Below is a small trained network, with its code and all its weights. Each question gives an input and a class and asks what happens when units are switched off, that is, made to give their printed mean instead of their output.

import numpy as np


def w(rows, s, z=0):
    codes = np.array(rows[::2]) - 128.0
    scale = np.full(codes.shape[1], s)
    scale[-1] = z or s
    return codes * scale


def f(y):
    return y / 2 * (1 + np.tanh(0.7978845608 * (y + 0.044715 * y**3)))


def log_softmax(a):
    a = a - a.max(-1, keepdims=True)
    return a - np.log(np.exp(a).sum(-1, keepdims=True))


def net(x, mask):
    res = np.array(x, float).reshape(1, 6) / 4 @ E
    y = f(res @ A[0][:, :-1].T + A[0][:, -1])
    res = res + np.where(mask, y, B[0][:, -1]) @ B[0][:, :-1]
    return log_softmax(res[-1] @ U[:, :-1].T + U[:, -1])


A, B = {}, {}
E = w([
[127,127,128],'x0',
[100,100,51],'x1',
[31,135,135],'x2',
[106,6,154],'x3',
[128,124,130],'x4',
[129,127,127],'x5',
],0.011)
A[0] = w([
[126,95,131,102],'N0',
[80,97,146,99],'N1',
[184,110,110,71],'N2',
[122,195,136,154],'N3',
[159,222,70,162],'N4',
[61,137,137,110],'N5',
[120,109,81,100],'N6',
[73,104,214,156],'N7',
[131,140,191,86],'N8',
[126,85,158,254],'N9',
[177,118,100,59],'N10',
[192,148,149,164],'N11',
[186,107,97,72],'N12',
[184,116,89,74],'N13',
[56,143,142,88],'N14',
[236,134,104,121],'N15',
[179,115,114,54],'N16',
[132,72,99,135],'N17',
[160,57,159,229],'N18',
[135,109,176,187],'N19',
[226,123,134,124],'N20',
[93,125,161,137],'N21',
[134,138,178,76],'N22',
[145,148,155,72],'N23',
[141,81,155,145],'N24',
[139,50,170,126],'N25',
[114,103,7,104],'N26',
[102,179,122,152],'N27',
[103,79,133,166],'N28',
[83,128,68,89],'N29',
[219,76,93,102],'N30',
[174,192,90,105],'N31',
[114,159,223,62],'N32',
[162,197,117,153],'N33',
[122,126,58,81],'N34',
],0.015,0.0064)
B[0] = w([
[118,182,161,149],'N0',
[134,129,140,178],'N1',
[101,110,181,153],'N2',
[63,125,121,195],'N3',
[65,136,114,249],'N4',
[104,67,183,181],'N5',
[184,181,169,151],'N6',
[105,123,128,220],'N7',
[254,156,167,150],'N8',
[77,157,89,235],'N9',
[117,119,155,143],'N10',
[97,116,118,197],'N11',
[96,118,183,158],'N12',
[100,121,180,155],'N13',
[130,82,170,179],'N14',
[112,136,131,217],'N15',
[123,92,218,143],'N16',
[106,195,115,190],'N17',
[65,173,94,254],'N18',
[142,173,86,183],'N19',
[116,68,128,210],'N20',
[124,100,132,161],'N21',
[207,153,180,138],'N22',
[139,140,155,132],'N23',
[96,164,124,188],'N24',
[124,217,145,228],'N25',
[199,207,189,214],'N26',
[73,99,128,180],'N27',
[90,143,122,207],'N28',
[172,120,176,175],'N29',
[82,74,146,211],'N30',
[110,160,138,200],'N31',
[188,162,171,171],'N32',
[84,162,118,210],'N33',
[175,148,223,155],'N34',
],0.0078,0.0093)
U = w([
[185,245,237,81],'0',
[93,163,140,241],'1',
[62,198,117,1],'2',
[73,69,211,103],'3',
[101,167,127,227],'4',
[104,158,127,233],'5',
[149,126,50,66],'6',
[214,47,89,45],'7',
],0.011,0.0073)

Each question gives the input, the list of numbers given to net, and the class t.
The units are the neurons (one row each of A and B). Each row of codes is followed by its name. A weight is (code - 128) times the scale printed after its matrix; where a second scale follows, it is the last column's (A, B and U).
mask holds one flag per neuron, in row order. A switched-off neuron (its flag False) gives its mean, the last column of its row in B, instead of its output. The means were averaged over made-up inputs and are rounded, as every weight is.
A unit's drop is (log p(t) with every unit on - log p(t) with that unit switched off) / (log p(t) with every unit on - log p(t) with every unit switched off).
The circuit of an input: a set's keep is (log p(t) with only the set's units on - log p(t) with every unit switched off) / (log p(t) with every unit on - log p(t) with every unit switched off). Starting from the 12 units with the biggest drops (on a tie, the unit counted first), units are removed one at a time, each time the one whose removal leaves the highest keep (on an exact tie, the one counted first), for as long as the keep stays at least 0.8.
circuit, biggest first: the units of the circuit, biggest drop first
unit that matters most: the unit with the biggest drop
top k neurons: the k neurons with the biggest drops, biggest first
drop of u: that unit's drop, to one decimal
input [-3,-2,-5,5,0,-4], class 2: circuit, biggest first -> [N18, N25, N9]
input [8,-3,4,-8,-3,5], class 2: circuit, biggest first -> [N4]
input [-7,5,-8,8,5,4], class 2: circuit, biggest first -> [N18, N17]
input [3,-5,-6,1,-4,-5], class 3: circuit, biggest first -> [N20, N30]
input [-2,5,1,6,4,3], class 2: circuit, biggest first -> [N18, N17, N25]
input [3,-7,8,-6,-7,1], class 3: circuit, biggest first -> [N27, N5, N14]
input [0,0,8,-6,-5,-3], class 3: top 2 neurons -> [N5, N14]
input [2,7,-7,0,4,-7], class 0: top 3 neurons -> [N26, N34, N6]
input [8,8,3,-4,-1,-2], class 0: circuit, biggest first -> [N26, N34]
input [-1,-8,0,4,3,6], class 0: top 2 neurons -> [N8, N32]
input [8,-6,-6,0,-5,-6], class 4: top 4 neurons -> [N26, N20, N11, N34]
input [-6,7,-5,-5,1,6], class 0: top 2 neurons -> [N26, N34]
input [2,-8,2,7,-2,8], class 0: top 3 neurons -> [N8, N32, N25]
input [1,-5,-6,-4,6,3], class 3: unit that matters most -> N20
input [5,8,-4,-6,3,-6], class 0: top 2 neurons -> [N26, N34]
input [5,6,-5,0,5,-2], class 0: top 2 neurons -> [N26, N34]
input [-8,8,4,-6,-1,-2], class 0: top 3 neurons -> [N26, N34, N29]
input [5,7,1,3,-5,6], class 0: drop of N26 -> 0.3
input [1,3,7,-4,-5,1], class 3: drop of N5 -> 0.2
input [4,-5,-5,7,-5,3], class 2: unit that matters most -> N18
input [-7,-2,-4,-7,-5,3], class 2: drop of N4 -> 0.2
